Each row has a name. Each question is about the rows just above it.

P: 3  16  -65  -24  -21  32  -1
D: -24  16  -65  24  -34  32  23
U: -24  16  -65  -3  -73  32  -1
W: -20  16  -65  -3  -23  -64  -1
M: -24  16  -65  -3  -26  32  14
F: -24  16  -9  -3  47  60  8
S: -81  16  4  -3  -26  32  -42
J: 22  52  -65  23  -43  19  -1
L: -24  16  -65  -3  -31  32  -1
Q: 26  16  -65  -3  -34  32  -1
G: -24  23  -5  -31  -26  32  -1
Which value is in both G and F? -> -24
Whose row is -24  16  -65  -3  -73  32  -1? -> U
Which row holds 22  52  -65  23  -43  19  -1? -> J
Whose row is 3  16  -65  -24  -21  32  -1? -> P
The row with -20  16  -65  -3  -23  -64  -1 is -> W
Shared by W and G: -> -1

Lam: -23  -5  -18  -18  14  -31  54  32  18  39  31  -4  16  34  39  46  -5  21  36  9  27  -22  47  -7
fefa: -4  40  22  40  -25  53  -55  -7  23  -56  -48  -52  -16  -13  -20  -60  31  -5  -13  -25  -10  26  -21  21
neli: 39  -11  -10  11  10  -14  24  13  9  26  13  24  -5  26  1  21  -13  2  -19  25  37  -17  52  14
Whose row is -4  40  22  40  -25  53  -55  -7  23  -56  -48  -52  -16  -13  -20  -60  31  -5  -13  -25  -10  26  -21  21? -> fefa
Whose row is 39  -11  -10  11  10  -14  24  13  9  26  13  24  -5  26  1  21  -13  2  -19  25  37  -17  52  14? -> neli
Which row holds -23  -5  -18  -18  14  -31  54  32  18  39  31  -4  16  34  39  46  -5  21  36  9  27  -22  47  -7? -> Lam

notup: -69  -44  -5  -9  -27  -62  73  10  42  -40  -33  -26
nas: -50  -74  -67  78  -75  46  67  6  51  7  -26  58
sot: -21  -10  -76  34  -76  66  52  28  50  40  67  -52
Lat: 26  66  64  -46  -5  11  -44  -57  -44  20  46  -5
Bini: 27  43  -45  60  -81  66  52  -30  41  57  1  84
tadi: -64  8  -43  69  41  -75  18  2  -59  -63  -71  -79
narez: 44  17  6  -44  -10  -43  -42  -57  -52  58  28  76
lag: -44  65  7  9  -36  -53  52  -30  69  -32  -54  -40
Shared by nas and sot: -> 67
Which value is in both nas and lag? -> 7
The one value in notup and narez: -> -44
Shared by nas and tadi: -> -75
Which value is in both sot and Lat? -> 66

kipe: -58  -47  -12  -4  1  -6  -64  -24  34  20  -4  -18
vov: 40  -49  -23  -6  -36  35  -44  16  -4  -41  -57  -6
Kib: -59  35  -24  22  -36  -12  -52  -23  35  -7  -44  -25
dab: -34  14  35  -4  29  -44  34  -26  36  52  -46  -57
Which row holds -34  14  35  -4  29  -44  34  -26  36  52  -46  -57? -> dab
-59  35  -24  22  -36  -12  -52  -23  35  -7  -44  -25 is in which row? -> Kib
The row with -58  -47  -12  -4  1  -6  -64  -24  34  20  -4  -18 is -> kipe

kefus: -22  -25  -11  -10
bal: 59  -23  -11  -11
Dukid: -23  -25  -11  -22
Which value is in both bal and kefus? -> -11
The one value in kefus and bal: -> -11
Whose row is -22  -25  -11  -10? -> kefus
Whose row is 59  -23  -11  -11? -> bal

dut: -61  -60  -54  36
kedus: 70  66  62  -39
guve: 62  62  27  -44
figup: -66  -64  -63  37
Tev: -62  -54  -69  63
vili: -59  17  -79  -42
falun: 74  62  68  27
norom: 62  62  27  -43
fara: 64  -13  60  64
ditip: 65  72  -3  -51
pev: -58  -66  -79  54
Shared by guve and kedus: -> 62
Shared by kedus and falun: -> 62
The one value in vili and pev: -> -79

zunen: 16  17  4  47  20  29  7  31
Guz: -5  16  -6  -15  -11  -31  12  -9
vak: -54  -40  53  -30  -5  -41  17  59
gele: 1  -23  0  -19  -29  43  -22  34
loz: -6  -11  5  -16  -24  31  -17  26
bifa: -6  -11  5  46  -24  31  -17  -38
Which value is in both zunen and bifa? -> 31
The one value in Guz and zunen: -> 16

gafep: -6  20  19  -16
bobip: 25  -15  -15  19
fusor: 22  -7  11  -39
Dob: -4  13  16  2
bozu: 5  1  12  -18
ped: 18  -59  -46  -17
riv: -11  -6  -15  37
nened: 20  -60  -24  -74
fitek: -10  11  6  21
Which value is in both gafep and bobip? -> 19
Shared by fitek and fusor: -> 11
Which value is in both nened and gafep? -> 20
Where do -11  -6  -15  37 appear? -> riv

reg: 12  -5  7  27
gabel: -4  84  7  -76
gonup: -4  84  -4  -3
The one value in gabel and reg: -> 7
Which value is in both reg and gabel? -> 7
Whose row is -4  84  7  -76? -> gabel

Negez: 38  -39  2  -24  19  14  21  -17  20  -43  -40  -3  13  30  -29  31  -18  4  -3  37  10  11  28  -9  -12  5  -10  17  21  17  -7  -25
zel: 19  36  20  4  30  17  6  30  16  38  33  23  -2  11  26  14  33  32  18  17  22  10  16  3  28  7  30  15  10  8  14  32
muk: -52  1  -39  15  -49  -58  -46  -32  5  22  36  -38  -45  -54  -18  -61  -27  -41  -49  -52  -44  -51  -17  23  -40  -47  -30  -57  -11  2  52  -25
The row with -52  1  -39  15  -49  -58  -46  -32  5  22  36  -38  -45  -54  -18  -61  -27  -41  -49  -52  -44  -51  -17  23  -40  -47  -30  -57  -11  2  52  -25 is -> muk
Which row holds 38  -39  2  -24  19  14  21  -17  20  -43  -40  -3  13  30  -29  31  -18  4  -3  37  10  11  28  -9  -12  5  -10  17  21  17  -7  -25? -> Negez

tene: -32  -27  -41  -31  -29  54  28
Vovi: -20  36  33  -31  -41  -40  38
Kez: 28  1  -3  13  -24  -40  24
togu: -18  -2  28  33  -11  67  -18
Which value is in both togu and Kez? -> 28
Which value is in both Kez and Vovi? -> -40
Which value is in both tene and togu? -> 28
Which value is in both tene and Kez? -> 28
The one value in togu and Vovi: -> 33
The one value in Vovi and Kez: -> -40

muf: 22  55  -8  -12  16  -70  -22
fata: -23  -26  -17  -13  34  38  -14
Nog: -62  31  2  54  12  3  2
tefu: -42  -23  38  1  -36  37  -38
vipa: 7  54  6  56  13  57  23
Kureg: 61  56  -63  -55  35  -79  -38
Zozos: -19  31  2  54  12  34  -14
Der: -19  31  2  54  12  -34  23
sel: -48  -30  53  21  -21  36  -48
kat: 62  58  30  -6  29  -62  24
kogip: -13  -18  5  -48  26  -46  -70
Zemu: -28  -23  -19  -48  26  -46  -42
Shared by kogip and sel: -> -48
Which value is in both muf and kogip? -> -70
Shared by vipa and Zozos: -> 54
The one value in Zozos and Zemu: -> -19
Shared by Nog and vipa: -> 54
Which value is in both kat and Nog? -> -62

Suta: -6  15  -10  -47  5  0  41  -7  1  1
bugik: 5  15  -2  -23  1  0  0  15  7  81
voziz: -1  0  -4  1  38  72  6  -1  1  1
Rigi: -2  23  55  5  1  0  61  5  6  1
dabas: 0  -2  -4  -1  50  61  -7  -1  1  1
bolu: 0  0  -4  2  32  76  6  -2  1  0
vav: 82  -9  -3  -25  0  1  9  -27  0  1
kor: 1  -1  -1  -6  1  0  16  2  47  65
piv: 9  -41  -12  -27  1  1  39  34  1  2
misuv: 22  55  -1  -42  1  0  -2  48  1  21
pepip: 0  -1  6  -26  48  -6  4  -1  1  1
The one value in pepip and piv: -> 1
Shared by piv and Rigi: -> 1
Which value is in both Suta and piv? -> 1
Whose row is 1  -1  -1  -6  1  0  16  2  47  65? -> kor
Whose row is 0  -2  -4  -1  50  61  -7  -1  1  1? -> dabas

siv: -7  2  -6  70  13  -62  -42  68  66  18  37  -61  27  1  67  2  8  37  38  -52  -18  -74  76  -28  3  -5  65  57  74  54  -25  -40  -40  2  -78  -60  76  -54
Vefib: 57  -22  -45  -77  -75  43  48  -53  -35  15  -6  -65  -67  -68  15  12  39  3  38  -10  -27  -35  -78  13  -58  -68  70  -19  39  37  60  21  15  13  -47  -52  63  16
vuli: -67  -28  66  68  23  29  -67  -36  -2  -43  -77  -28  -36  -73  -28  -43  -1  19  -59  -11  0  -72  6  -38  51  15  23  -42  50  14  -4  -8  62  10  30  -31  -55  -58
tupun: -7  2  -6  70  13  -62  -42  68  66  18  37  -61  27  1  67  2  8  37  38  -52  -18  -74  76  -28  3  -5  65  57  74  76  -64  67  -41  -62  -63  -35  22  -4
buber: 7  -49  -59  13  -62  9  76  16  -71  -60  22  -45  8  50  31  -11  -75  -50  18  75  -40  19  -8  40  38  40  15  50  -75  -52  7  19  -47  -45  25  -50  1  71
Mido: -7  2  -6  70  13  -62  -42  68  66  18  37  -61  27  1  67  2  8  37  38  -52  -18  -74  76  -28  3  -5  65  77  74  54  45  -10  -78  -46  -55  3  -47  -5
-7  2  -6  70  13  -62  -42  68  66  18  37  -61  27  1  67  2  8  37  38  -52  -18  -74  76  -28  3  -5  65  57  74  54  -25  -40  -40  2  -78  -60  76  -54 is in which row? -> siv
Whose row is -67  -28  66  68  23  29  -67  -36  -2  -43  -77  -28  -36  -73  -28  -43  -1  19  -59  -11  0  -72  6  -38  51  15  23  -42  50  14  -4  -8  62  10  30  -31  -55  -58? -> vuli

